Here is a tiny trained network, its code and every weight. The questions are about switching its units off for an input and a class, where a switched-off unit gives its printed mean instead of its output.

import numpy as np


def w(rows, s, z=0):
    codes = np.array(rows[::2]) - 128.0
    scale = np.full(codes.shape[1], s)
    scale[-1] = z or s
    return codes * scale


def norm(h):
    return h / np.sqrt((h * h).mean(-1, keepdims=True) + 1e-5)


def f(y):
    return np.maximum(y, 0)


def log_softmax(a):
    a = a - a.max(-1, keepdims=True)
    return a - np.log(np.exp(a).sum(-1, keepdims=True))


def net(x, mask):
    res = np.array(x, float).reshape(1, 7) / 4 @ E
    u = 0
    for l in range(4):
        y = f(norm(res) @ A[l][:, :-1].T + A[l][:, -1])
        res = res + np.where(mask[u : u + 7], y, B[l][:, -1]) @ B[l][:, :-1]
        u += 7
    return log_softmax(norm(res)[-1] @ U[:, :-1].T + U[:, -1])


A, B = {}, {}
E = w([
[100,56,153,102,95,107,155,129],'x0',
[113,75,126,205,83,82,221,116],'x1',
[157,122,126,135,144,179,2,80],'x2',
[110,145,150,190,189,155,165,107],'x3',
[120,107,119,109,58,39,56,158],'x4',
[60,144,106,193,151,104,36,103],'x5',
[150,106,30,219,72,186,184,155],'x6',
],0.0074)
A[0] = w([
[123,67,67,206,84,105,198,189,72],'0.n0',
[181,41,126,63,123,68,167,76,10],'0.n1',
[111,107,221,71,5,90,162,97,54],'0.n2',
[98,189,136,150,147,131,83,49,60],'0.n3',
[157,118,108,202,1,112,165,137,57],'0.n4',
[106,112,129,192,167,112,64,67,2],'0.n5',
[146,157,187,233,3,142,152,157,127],'0.n6',
],0.0075,0.0036)
B[0] = w([
[82,87,46,140,28,139,145,63,254],'0.n0',
[116,50,162,159,150,153,147,251,172],'0.n1',
[199,27,115,111,255,164,112,209,208],'0.n2',
[169,108,125,220,96,106,87,133,195],'0.n3',
[172,52,53,116,18,128,198,93,231],'0.n4',
[199,95,243,251,134,72,68,24,184],'0.n5',
[114,101,29,196,106,100,125,96,223],'0.n6',
],0.006,0.0054)
A[1] = w([
[205,210,126,132,108,139,148,143,51],'1.n0',
[63,158,184,169,121,129,183,115,111],'1.n1',
[94,139,194,96,166,134,55,166,128],'1.n2',
[139,155,145,133,143,126,150,127,70],'1.n3',
[111,142,144,84,80,46,33,188,51],'1.n4',
[156,186,124,113,124,255,127,129,4],'1.n5',
[96,122,91,96,139,110,115,133,64],'1.n6',
],0.009,0.0031)
B[1] = w([
[134,112,114,106,151,175,120,111,159],'1.n0',
[23,155,99,157,238,154,78,129,165],'1.n1',
[147,159,67,141,8,76,150,136,255],'1.n2',
[98,85,86,140,47,88,182,130,138],'1.n3',
[128,125,124,68,171,62,172,2,232],'1.n4',
[170,228,145,94,64,176,140,132,189],'1.n5',
[145,116,181,107,125,140,49,62,142],'1.n6',
],0.009,0.0046)
A[2] = w([
[194,218,128,125,195,233,180,122,172],'2.n0',
[84,141,85,165,227,170,191,125,4],'2.n1',
[93,178,108,175,157,81,180,115,133],'2.n2',
[39,81,158,125,132,106,150,171,137],'2.n3',
[199,57,231,69,160,94,163,249,68],'2.n4',
[254,244,125,97,77,252,118,175,25],'2.n5',
[193,100,162,94,187,218,113,78,120],'2.n6',
],0.0066,0.0031)
B[2] = w([
[101,175,119,115,73,147,93,149,242],'2.n0',
[122,180,119,93,179,84,132,193,161],'2.n1',
[113,82,91,62,168,178,73,126,192],'2.n2',
[173,162,123,110,171,188,158,185,177],'2.n3',
[127,1,192,60,108,131,71,220,210],'2.n4',
[102,130,187,109,27,204,129,155,253],'2.n5',
[201,160,157,150,85,114,171,180,180],'2.n6',
],0.0089,0.0041)
A[3] = w([
[136,113,78,74,125,108,54,198,182],'3.n0',
[138,136,183,235,133,96,2,122,127],'3.n1',
[125,59,203,110,113,143,136,180,109],'3.n2',
[116,77,155,100,153,121,157,97,111],'3.n3',
[62,153,120,122,189,141,166,186,2],'3.n4',
[95,85,101,159,71,127,239,122,101],'3.n5',
[81,82,141,175,102,196,179,159,162],'3.n6',
],0.0094,0.0033)
B[3] = w([
[98,138,122,118,170,97,201,117,215],'3.n0',
[167,122,248,173,197,244,194,107,245],'3.n1',
[55,154,186,185,225,98,10,220,194],'3.n2',
[221,194,136,49,160,154,16,165,160],'3.n3',
[3,132,106,144,151,57,254,127,144],'3.n4',
[208,47,3,218,159,78,77,114,255],'3.n5',
[107,190,119,101,40,104,126,117,233],'3.n6',
],0.0077,0.0065)
U = w([
[131,74,8,221,70,112,191,124,252],'0',
[126,207,157,126,19,213,147,165,164],'1',
[144,154,140,56,132,20,130,26,52],'2',
[121,54,167,87,166,85,108,253,110],'3',
[138,139,220,242,199,195,98,49,136],'4',
[13,182,108,147,195,130,224,170,3],'5',
],0.014,0.0024)

Each question gives the input, the list of numbers given to net, and the class t.
The units are the neurons (one row each of A and B). Each row of codes is followed by its name. A weight is (code - 128) times the scale printed after its matrix; where a second scale follows, it is the last column's (A, B and U).
mask holds one flag per neuron, layer by layer. A switched-off neuron (its flag False) gives its mean, the last column of its row in B, instead of its output. The means were averaged over made-up inputs and are rounded, as every weight is.
A unit's drop is (log p(t) with every unit on - log p(t) with that unit switched off) / (log p(t) with every unit on - log p(t) with every unit switched off).
The circuit of an input: a set's keep is (log p(t) with only the set's units on - log p(t) with every unit switched off) / (log p(t) with every unit on - log p(t) with every unit switched off). Starting from the 12 units with the biggest drops (on a tie, the unit counted first), units are removed one at a time, each time the one whose removal leaves the highest keep (on an exact tie, the one counted first), for as long as the keep stays at least 0.8.
circuit, biggest first: the units of the circuit, biggest drop first
k most important neurons: the k neurons with the biggest drops, biggest first
k most important neurons of layer l: the k neurons of layer l with the biggest drops, biggest first
drop of u: that unit's drop, to one decimal
input [6,8,-6,-2,-7,-8,-2], class 3: circuit, biggest first : [2.n4; 0.n2; 3.n2]
input [2,0,-3,4,-4,-6,-7], class 3: circuit, biggest first : [2.n4]
input [0,-2,1,8,-5,0,1], class 1: circuit, biggest first : [1.n5; 2.n0]
input [-7,4,2,1,3,1,-8], class 4: 2 most important neurons : [3.n1; 0.n5]
input [-7,-4,-5,2,0,4,5], class 1: 2 most important neurons of layer 2 : [2.n5; 2.n0]
input [6,-7,8,-2,5,6,5], class 4: 2 most important neurons : [3.n1; 0.n5]
input [-2,-3,4,5,3,-3,-5], class 2: 2 most important neurons : [1.n2; 1.n4]
input [-1,4,7,2,-7,-7,5], class 1: 2 most important neurons : [1.n5; 2.n5]
input [2,6,-8,7,2,-8,-5], class 3: 2 most important neurons : [2.n4; 0.n2]
input [-5,7,-7,-4,-1,-2,-5], class 3: 2 most important neurons : [0.n2; 2.n4]
input [5,-3,3,-5,-7,-8,-7], class 3: 2 most important neurons : [2.n4; 3.n2]
input [-4,-6,-5,4,-8,2,0], class 1: 2 most important neurons : [1.n5; 2.n5]
input [-6,-7,7,-1,0,-5,-6], class 1: drop of 2.n4 : 0.0
input [2,4,-5,6,-5,1,-2], class 5: circuit, biggest first : [1.n1]
input [8,5,8,3,7,6,-4], class 4: drop of 0.n5 : 0.2
input [0,-5,7,0,1,-4,-3], class 1: drop of 2.n5 : 0.9
input [-3,-4,1,-5,2,-7,7], class 1: drop of 0.n3 : 0.2
input [-7,-4,2,-3,4,6,1], class 4: 2 most important neurons of layer 0 : [0.n5; 0.n3]
